Below is a small trained network, with its code and all its weights. Each question gives an input and a class and asks what happens when units are switched off, that is, made to give their printed mean instead of their output.

import numpy as np


def w(rows, s, z=0):
    codes = np.array(rows[::2]) - 128.0
    scale = np.full(codes.shape[1], s)
    scale[-1] = z or s
    return codes * scale


def f(y):
    return y / 2 * (1 + np.tanh(0.7978845608 * (y + 0.044715 * y**3)))


def log_softmax(a):
    a = a - a.max(-1, keepdims=True)
    return a - np.log(np.exp(a).sum(-1, keepdims=True))


def net(x, mask):
    res = np.array(x, float).reshape(1, 5) / 4 @ E
    y = f(res @ A[0][:, :-1].T + A[0][:, -1])
    res = res + np.where(mask, y, B[0][:, -1]) @ B[0][:, :-1]
    return log_softmax(res[-1] @ U[:, :-1].T + U[:, -1])


A, B = {}, {}
E = w([
[55,114,133,218],'x0',
[118,255,137,145],'x1',
[225,124,115,166],'x2',
[125,119,241,109],'x3',
[123,76,143,204],'x4',
],0.0082)
A[0] = w([
[144,43,112,34,169],'n1',
[8,196,97,112,253],'n2',
[101,74,254,49,111],'n3',
[91,46,152,222,217],'n4',
[241,62,164,196,150],'n5',
[47,43,31,137,112],'n6',
],0.012,0.0039)
B[0] = w([
[218,76,94,76,214],'n1',
[35,206,138,100,252],'n2',
[175,102,252,90,230],'n3',
[74,73,132,180,254],'n4',
[172,150,95,234,224],'n5',
[62,82,68,49,225],'n6',
],0.02,0.009)
U = w([
[83,65,41,98,48],'0',
[133,2,107,246,151],'1',
[218,80,60,107,64],'2',
[102,33,156,74,65],'3',
[161,200,111,56,254],'4',
[188,174,106,215,158],'5',
[201,95,222,116,67],'6',
[71,141,164,146,129],'7',
],0.0088,0.0068)

Each question gives the input, the list of numbers given to net, and the class t.
The units are the neurons (one row each of A and B). Each row of codes is followed by its name. A weight is (code - 128) times the scale printed after its matrix; where a second scale follows, it is the last column's (A, B and U).
mask holds one flag per neuron, in row order. A switched-off neuron (its flag False) gives its mean, the last column of its row in B, instead of its output. The means were averaged over made-up inputs and are rounded, as every weight is.
A unit's drop is (log p(t) with every unit on - log p(t) with that unit switched off) / (log p(t) with every unit on - log p(t) with every unit switched off).
The circuit of an input: a set's keep is (log p(t) with only the set's units on - log p(t) with every unit switched off) / (log p(t) with every unit on - log p(t) with every unit switched off). Starting from all 6 units, units are removed one at a time, each time the one whose removal leaves the highest keep (on an exact tie, the one counted first), for as long as the keep stays at least 0.8.
circuit, biggest first: the units of the circuit, biggest drop first
unit that matters most: the unit with the biggest drop
k most important neurons: the k neurons with the biggest drops, biggest first
drop when u is switched off: that unit's drop, to one decimal
input [-7,0,6,1,4], class 5: 3 most important neurons => [n5; n4; n6]
input [-7,1,-3,-3,4], class 2: unit that matters most => n2
input [-1,-6,-2,-3,4], class 0: 3 most important neurons => [n6; n3; n1]
input [7,0,-3,-4,-2], class 0: 2 most important neurons => [n6; n3]
input [-8,-7,-7,-1,2], class 2: 3 most important neurons => [n1; n2; n4]
input [-4,1,1,2,3], class 5: circuit, biggest first => [n6; n3]
input [4,1,2,5,-2], class 6: 4 most important neurons => [n6; n2; n5; n4]
input [5,-6,-7,0,5], class 3: 3 most important neurons => [n6; n3; n5]
input [3,-1,6,7,-4], class 6: 2 most important neurons => [n3; n4]
input [-3,2,-7,6,8], class 6: 2 most important neurons => [n3; n6]
input [7,6,6,-4,-5], class 4: 2 most important neurons => [n4; n5]
input [3,-3,3,-6,-1], class 0: 2 most important neurons => [n6; n3]
input [5,-6,-3,6,-4], class 6: 2 most important neurons => [n3; n2]
input [-7,6,4,3,7], class 5: unit that matters most => n4
input [-5,5,2,-6,3], class 5: 2 most important neurons => [n6; n2]
input [-3,2,8,-2,0], class 5: drop when n2 is switched off => 0.0
input [0,0,-1,-3,-5], class 4: drop when n6 is switched off => 0.1
input [-4,-8,-3,-8,-7], class 2: drop when n1 is switched off => 2.6
